Here is a tiny trained network, its code and every weight. The questions are about switching its units off for an input and a class, where a switched-off unit gives its printed mean instead of its output.

import numpy as np


def w(rows, s, z=0):
    codes = np.array(rows[::2]) - 128.0
    scale = np.full(codes.shape[1], s)
    scale[-1] = z or s
    return codes * scale


def norm(h):
    return h / np.sqrt((h * h).mean(-1, keepdims=True) + 1e-5)


def f(y):
    return np.maximum(y, 0)


def log_softmax(a):
    a = a - a.max(-1, keepdims=True)
    return a - np.log(np.exp(a).sum(-1, keepdims=True))


def net(x, mask):
    res = np.array(x, float).reshape(1, 6) / 4 @ E
    u = 0
    for l in range(2):
        y = f(norm(res) @ A[l][:, :-1].T + A[l][:, -1])
        res = res + np.where(mask[u : u + 4], y, B[l][:, -1]) @ B[l][:, :-1]
        u += 4
    return log_softmax(norm(res)[-1] @ U[:, :-1].T + U[:, -1])


A, B = {}, {}
E = w([
[184,35,162,254],'x0',
[30,163,199,160],'x1',
[219,78,105,108],'x2',
[120,126,98,94],'x3',
[90,49,72,120],'x4',
[91,141,58,203],'x5',
],0.0065)
A[0] = w([
[83,158,2,179,123],'0.n0',
[174,194,24,185,89],'0.n1',
[43,100,76,66,105],'0.n2',
[58,176,90,38,3],'0.n3',
],0.008,0.006)
B[0] = w([
[203,76,86,99,252],'0.n0',
[113,111,50,150,223],'0.n1',
[130,199,114,2,230],'0.n2',
[39,153,6,60,200],'0.n3',
],0.0083,0.0026)
A[1] = w([
[96,176,123,173,102],'1.n0',
[250,181,161,92,70],'1.n1',
[127,166,183,209,253],'1.n2',
[114,41,115,40,121],'1.n3',
],0.011,0.005)
B[1] = w([
[72,110,227,105,158],'1.n0',
[179,111,222,95,209],'1.n1',
[61,83,115,135,255],'1.n2',
[140,254,156,246,238],'1.n3',
],0.0099,0.0051)
U = w([
[240,151,212,85,86],'0',
[199,126,8,126,87],'1',
[153,216,121,141,4],'2',
[89,208,75,9,225],'3',
[31,119,175,137,114],'4',
[157,26,120,184,235],'5',
],0.017,0.0021)

Each question gives the input, the list of numbers given to net, and the class t.
The units are the neurons (one row each of A and B). Each row of codes is followed by its name. A weight is (code - 128) times the scale printed after its matrix; where a second scale follows, it is the last column's (A, B and U).
mask holds one flag per neuron, layer by layer. A switched-off neuron (its flag False) gives its mean, the last column of its row in B, instead of its output. The means were averaged over made-up inputs and are rounded, as every weight is.
A unit's drop is (log p(t) with every unit on - log p(t) with that unit switched off) / (log p(t) with every unit on - log p(t) with every unit switched off).
The circuit of an input: a set's keep is (log p(t) with only the set's units on - log p(t) with every unit switched off) / (log p(t) with every unit on - log p(t) with every unit switched off). Starting from all 8 units, units are removed one at a time, each time the one whose removal leaves the highest keep (on an exact tie, the one counted first), for as long as the keep stays at least 0.8.
units of the circuit, in order: the units of the circuit, biggest drop first
top k neurons: the k neurons with the biggest drops, biggest first
top k neurons in layer l: the k neurons of layer l with the biggest drops, biggest first
drop when u is switched off: that unit's drop, to one decimal
input [-3,-7,-4,8,-5,5], class 1: units of the circuit, in order -> (0.n0)
input [5,-4,-4,-4,-3,-5], class 5: units of the circuit, in order -> (1.n2 0.n2)
input [-1,2,0,0,6,-2], class 2: top 2 neurons in layer 1 -> (1.n3 1.n2)
input [0,0,-3,-4,-6,-1], class 4: top 3 neurons -> (1.n2 0.n0 0.n2)
input [-3,3,-5,-5,8,-5], class 3: top 2 neurons in layer 0 -> (0.n2 0.n3)
input [-3,6,4,-4,6,-5], class 2: top 2 neurons -> (1.n3 1.n2)
input [-2,-6,-2,3,-5,1], class 1: top 4 neurons -> (0.n1 0.n2 1.n0 1.n3)
input [0,5,1,-4,-8,-3], class 4: top 3 neurons -> (1.n2 0.n0 0.n2)
input [-3,4,-2,-8,7,6], class 2: top 2 neurons -> (0.n0 1.n3)
input [-1,1,-1,-7,-5,-1], class 4: top 2 neurons -> (1.n2 0.n0)
input [4,-3,-6,-7,-7,5], class 4: top 2 neurons -> (1.n0 1.n2)
input [-1,-6,1,7,-6,1], class 0: top 2 neurons -> (1.n1 0.n3)
input [0,7,1,7,6,-6], class 3: drop when 0.n2 is switched off -> 1.3
input [2,0,-7,8,-8,4], class 4: top neuron -> (1.n0)
input [1,-4,4,8,5,-6], class 0: drop when 0.n1 is switched off -> 0.1
input [1,-3,-2,-2,5,-6], class 2: drop when 1.n3 is switched off -> 1.0
